Below is a small trained network, with its code and all its weights. Each question gives an input and a class and asks what happens when units are switched off, that is, made to give their printed mean instead of their output.

import numpy as np


def w(rows, s, z=0):
    codes = np.array(rows[::2]) - 128.0
    scale = np.full(codes.shape[1], s)
    scale[-1] = z or s
    return codes * scale


def f(y):
    return y / 2 * (1 + np.tanh(0.7978845608 * (y + 0.044715 * y**3)))


def log_softmax(a):
    a = a - a.max(-1, keepdims=True)
    return a - np.log(np.exp(a).sum(-1, keepdims=True))


def net(x, mask):
    res = np.array(x, float).reshape(1, 8) / 4 @ E
    y = f(res @ A[0][:, :-1].T + A[0][:, -1])
    res = res + np.where(mask, y, B[0][:, -1]) @ B[0][:, :-1]
    return log_softmax(res[-1] @ U[:, :-1].T + U[:, -1])


A, B = {}, {}
E = w([
[113,231,131,83,170,177],'x0',
[102,191,124,239,98,109],'x1',
[104,94,123,153,85,231],'x2',
[128,129,131,128,127,128],'x3',
[253,158,129,139,83,153],'x4',
[127,128,128,127,127,128],'x5',
[128,129,130,128,127,128],'x6',
[128,129,127,127,126,128],'x7',
],0.011)
A[0] = w([
[2,96,139,112,166,99,75],'n0',
[96,120,119,124,130,122,81],'n1',
[97,166,125,195,118,151,75],'n2',
[141,89,133,157,120,102,45],'n3',
[141,35,118,180,111,91,26],'n4',
[101,158,130,222,102,95,42],'n5',
[88,117,130,125,124,117,69],'n6',
[143,105,122,90,136,134,35],'n7',
[101,99,140,159,110,239,14],'n8',
[100,111,121,138,159,126,68],'n9',
[149,138,136,130,152,82,41],'n10',
[124,146,120,108,141,26,28],'n11',
[176,133,120,151,143,142,32],'n12',
[115,166,131,107,142,150,52],'n13',
[101,227,132,83,146,183,22],'n14',
[222,142,130,134,92,175,66],'n15',
[92,118,127,124,131,118,62],'n16',
[120,152,138,183,120,102,50],'n17',
[133,100,138,135,107,110,90],'n18',
[130,58,140,29,141,137,42],'n19',
[118,116,128,140,123,203,3],'n20',
[162,133,150,130,114,124,74],'n21',
[62,105,116,128,120,142,85],'n22',
[133,88,127,177,133,111,72],'n23',
[140,111,139,95,130,134,60],'n24',
[110,73,121,151,90,179,48],'n25',
[107,119,132,132,140,126,95],'n26',
[146,142,132,116,134,68,30],'n27',
[124,135,127,148,131,129,74],'n28',
[143,107,134,98,133,138,82],'n29',
[121,164,130,108,141,157,33],'n30',
[116,141,144,159,106,120,74],'n31',
[221,126,120,141,112,120,75],'n32',
[93,119,139,125,124,118,76],'n33',
[140,97,110,83,125,161,73],'n34',
[151,148,134,101,136,58,22],'n35',
[143,63,153,119,104,104,73],'n36',
],0.022,0.0077)
B[0] = w([
[141,133,129,138,27,208,251],'n0',
[135,125,129,133,101,143,146],'n1',
[186,121,125,96,189,145,184],'n2',
[82,136,127,157,152,132,157],'n3',
[19,134,130,186,170,142,206],'n4',
[203,133,137,88,209,163,205],'n5',
[131,130,124,128,94,150,152],'n6',
[156,133,136,115,171,139,150],'n7',
[139,134,124,102,99,2,192],'n8',
[131,127,136,131,97,148,150],'n9',
[125,132,133,110,116,77,150],'n10',
[136,119,124,107,98,16,189],'n11',
[129,119,136,115,91,159,144],'n12',
[77,117,119,151,154,135,153],'n13',
[22,124,130,193,183,143,206],'n14',
[138,125,131,132,26,197,204],'n15',
[124,131,125,122,97,151,148],'n16',
[169,126,133,91,169,150,165],'n17',
[97,127,118,149,146,135,149],'n18',
[212,132,128,92,223,149,218],'n19',
[125,139,135,117,111,47,157],'n20',
[129,123,128,123,95,153,143],'n21',
[131,124,130,130,64,147,177],'n22',
[83,129,122,159,158,133,165],'n23',
[157,128,125,119,161,138,146],'n24',
[118,124,129,117,114,32,176],'n25',
[134,125,122,130,109,139,140],'n26',
[132,133,124,117,113,63,155],'n27',
[136,121,123,120,141,133,130],'n28',
[157,129,127,114,161,142,150],'n29',
[86,126,122,156,157,130,151],'n30',
[159,120,127,120,159,140,148],'n31',
[137,134,119,136,50,183,189],'n32',
[136,126,122,133,99,145,148],'n33',
[174,122,128,99,172,136,166],'n34',
[126,122,130,119,109,46,166],'n35',
[80,127,134,159,169,157,176],'n36',
],0.045,0.02)
U = w([
[130,125,131,125,3,208,131],'0',
[175,122,137,85,156,177,253],'1',
[29,119,125,184,127,160,5],'2',
[117,122,132,98,50,53,110],'3',
],0.0056,0.0008)

Each question gives the input, the list of numbers given to net, and the class t.
The units are the neurons (one row each of A and B). Each row of codes is followed by its name. A weight is (code - 128) times the scale printed after its matrix; where a second scale follows, it is the last column's (A, B and U).
mask holds one flag per neuron, in row order. A switched-off neuron (its flag False) gives its mean, the last column of its row in B, instead of its output. The means were averaged over made-up inputs and are rounded, as every weight is.
A unit's drop is (log p(t) with every unit on - log p(t) with that unit switched off) / (log p(t) with every unit on - log p(t) with every unit switched off).
The circuit of an input: a set's keep is (log p(t) with only the set's units on - log p(t) with every unit switched off) / (log p(t) with every unit on - log p(t) with every unit switched off). Starting from the 12 units with the biggest drops (on a tie, the unit counted first), units are removed one at a time, each time the one whose removal leaves the highest keep (on an exact tie, the one counted first), for as long as the keep stays at least 0.8.
circuit, biggest first: the units of the circuit, biggest drop first
top k neurons: the k neurons with the biggest drops, biggest first
drop of u: that unit's drop, to one decimal
input [-5,8,5,1,-6,0,-1,5], class 1: circuit, biggest first : n5
input [4,1,-8,8,-7,-5,5,3], class 3: top 4 neurons : n11, n35, n15, n27
input [6,-3,-7,-5,-2,8,-7,8], class 3: top 2 neurons : n11, n4
input [-8,6,5,3,7,3,5,7], class 2: top 3 neurons : n4, n0, n23
input [7,8,8,7,5,1,-2,3], class 1: top 2 neurons : n2, n5
input [-4,-1,4,-5,1,-8,-2,0], class 2: top 3 neurons : n4, n11, n36
input [-1,6,7,-7,3,0,-2,1], class 3: top 4 neurons : n8, n25, n19, n20
input [-6,4,-4,3,-5,0,2,8], class 2: top 3 neurons : n4, n15, n23
input [-5,3,0,-4,-4,-1,0,-8], class 2: top 4 neurons : n4, n15, n23, n32
input [-1,-1,8,6,-7,4,-5,6], class 3: top 3 neurons : n8, n25, n20
input [-7,1,-2,6,-6,8,-3,-5], class 2: top 3 neurons : n4, n15, n23
input [-8,-4,-5,5,7,1,-2,7], class 2: top 4 neurons : n4, n0, n36, n3
input [-1,-5,-6,3,5,-5,2,-4], class 3: top 3 neurons : n0, n35, n11
input [7,4,6,-3,5,-1,4,1], class 2: top neuron : n14
input [4,-3,-4,3,-1,-4,-7,-2], class 2: drop of n20 : 0.1
input [-5,-3,-7,8,0,-7,-7,-6], class 3: drop of n11 : 1.1
input [-7,2,5,7,-4,6,5,-2], class 2: drop of n4 : 0.9
